Below is a small trained network, with its code and all its weights. Each question gives an input and a class and asks what happens when units are switched off, that is, made to give their printed mean instead of their output.

import numpy as np


def w(rows, s, z=0):
    codes = np.array(rows[::2]) - 128.0
    scale = np.full(codes.shape[1], s)
    scale[-1] = z or s
    return codes * scale


def f(y):
    return y / 2 * (1 + np.tanh(0.7978845608 * (y + 0.044715 * y**3)))


def log_softmax(a):
    a = a - a.max(-1, keepdims=True)
    return a - np.log(np.exp(a).sum(-1, keepdims=True))


def net(x, mask):
    res = np.array(x, float).reshape(1, 5) / 4 @ E
    y = f(res @ A[0][:, :-1].T + A[0][:, -1])
    res = res + np.where(mask, y, B[0][:, -1]) @ B[0][:, :-1]
    return log_softmax(res[-1] @ U[:, :-1].T + U[:, -1])


A, B = {}, {}
E = w([
[130,75,188,71,208,117,197,155,56,209,152],'x0',
[68,206,104,119,112,171,119,154,26,142,119],'x1',
[112,63,151,136,124,194,167,203,183,105,26],'x2',
[145,92,187,24,76,208,82,90,125,129,143],'x3',
[129,59,142,205,202,143,13,142,25,12,114],'x4',
],0.011)
A[0] = w([
[119,195,121,81,81,117,218,128,191,196,134,19],'n1',
[104,172,106,174,145,61,193,157,150,148,117,81],'n2',
[126,116,138,44,63,192,110,75,142,155,143,39],'n3',
[117,95,142,80,149,110,211,156,89,190,155,31],'n4',
[123,155,97,183,139,84,151,145,129,144,103,47],'n5',
[128,161,124,132,125,116,128,92,129,136,171,4],'n6',
[90,250,110,123,83,194,145,168,66,161,101,45],'n7',
[145,158,103,114,97,70,135,71,122,169,205,53],'n8',
[189,65,136,141,125,70,139,81,252,147,167,174],'n9',
[108,106,116,134,94,202,199,204,175,149,27,56],'n10',
[111,206,89,159,18,142,93,108,205,94,109,25],'n11',
[135,172,120,129,116,112,121,90,104,138,175,80],'n12',
],0.013,0.0032)
B[0] = w([
[107,55,125,199,182,161,59,148,60,43,108,252],'n1',
[172,140,155,82,40,247,132,136,144,154,157,199],'n2',
[190,149,132,99,34,226,128,171,151,136,146,214],'n3',
[197,174,105,185,210,138,178,110,157,225,84,215],'n4',
[186,110,148,58,66,196,87,163,136,118,123,176],'n5',
[136,167,189,58,204,101,101,149,193,49,113,154],'n6',
[53,11,88,69,60,39,212,148,150,118,73,232],'n7',
[115,200,141,132,112,55,83,78,135,110,186,200],'n8',
[49,69,86,79,65,68,191,154,105,142,83,227],'n9',
[129,223,150,101,115,9,43,72,131,114,212,240],'n10',
[190,151,137,177,245,149,182,117,110,234,113,239],'n11',
[130,155,133,141,104,68,67,121,130,154,148,174],'n12',
],0.013,0.019)
U = w([
[120,222,156,86,114,16,53,77,154,120,198,112],'0',
[58,68,81,67,71,63,229,127,136,150,99,160],'1',
[208,164,122,156,214,130,181,122,140,241,91,67],'2',
[199,148,160,63,10,253,106,165,158,133,166,129],'3',
[112,55,92,238,144,139,6,140,1,51,121,177],'4',
[112,128,90,143,79,119,143,95,95,177,152,254],'5',
[70,138,128,158,99,185,171,85,148,68,180,70],'6',
[75,158,123,144,123,172,140,101,167,96,158,72],'7',
],0.009,0.0077)

Each question gives the input, the list of numbers given to net, and the class t.
The units are the neurons (one row each of A and B). Each row of codes is followed by its name. A weight is (code - 128) times the scale printed after its matrix; where a second scale follows, it is the last column's (A, B and U).
mask holds one flag per neuron, in row order. A switched-off neuron (its flag False) gives its mean, the last column of its row in B, instead of its output. The means were averaged over made-up inputs and are rounded, as every weight is.
A unit's drop is (log p(t) with every unit on - log p(t) with that unit switched off) / (log p(t) with every unit on - log p(t) with every unit switched off).
The circuit of an input: a set's keep is (log p(t) with only the set's units on - log p(t) with every unit switched off) / (log p(t) with every unit on - log p(t) with every unit switched off). Starting from all 12 units, units are removed one at a time, each time the one whose removal leaves the highest keep (on an exact tie, the one counted first), for as long as the keep stays at least 0.8.
circuit, biggest first: the units of the circuit, biggest drop first
unit that matters most: the unit with the biggest drop
k most important neurons: the k neurons with the biggest drops, biggest first
drop of u: that unit's drop, to one decimal
input [0,4,-2,5,3], class 3: 3 most important neurons	n1, n9, n10
input [7,4,7,-1,-8], class 4: 3 most important neurons	n1, n11, n8
input [2,0,-5,-6,-3], class 3: unit that matters most	n2
input [-2,-7,-6,0,-1], class 1: 2 most important neurons	n9, n10
input [-8,-4,4,-1,7], class 2: 2 most important neurons	n1, n11
input [-7,-7,-4,-1,-8], class 4: 2 most important neurons	n1, n7
input [4,-6,-4,-6,0], class 1: 3 most important neurons	n9, n3, n10
input [-8,8,-4,8,1], class 1: 3 most important neurons	n7, n4, n2
input [-1,7,-2,-8,0], class 3: 3 most important neurons	n2, n5, n9
input [-7,-7,5,2,-8], class 4: 3 most important neurons	n1, n7, n4
input [3,-2,4,-3,1], class 0: 2 most important neurons	n11, n7
input [7,5,8,2,8], class 0: 3 most important neurons	n1, n10, n11
input [2,-5,-6,7,7], class 3: circuit, biggest first	n1, n10
input [-8,1,-3,0,-6], class 2: unit that matters most	n11
input [-5,5,-3,1,-6], class 4: 3 most important neurons	n1, n4, n9
input [-3,-4,4,-4,3], class 0: 2 most important neurons	n7, n1
input [-8,5,-5,-5,1], class 2: 2 most important neurons	n11, n10
input [3,-3,1,-6,-2], class 3: 2 most important neurons	n2, n7
input [1,-3,8,-2,-3], class 0: drop of n10	1.6
input [-2,-4,6,5,-2], class 0: drop of n9	0.0
input [0,4,-4,-5,0], class 3: unit that matters most	n10
input [6,-1,-6,-6,-7], class 4: drop of n1	2.3
input [1,-1,-3,-8,-6], class 3: drop of n2	2.2
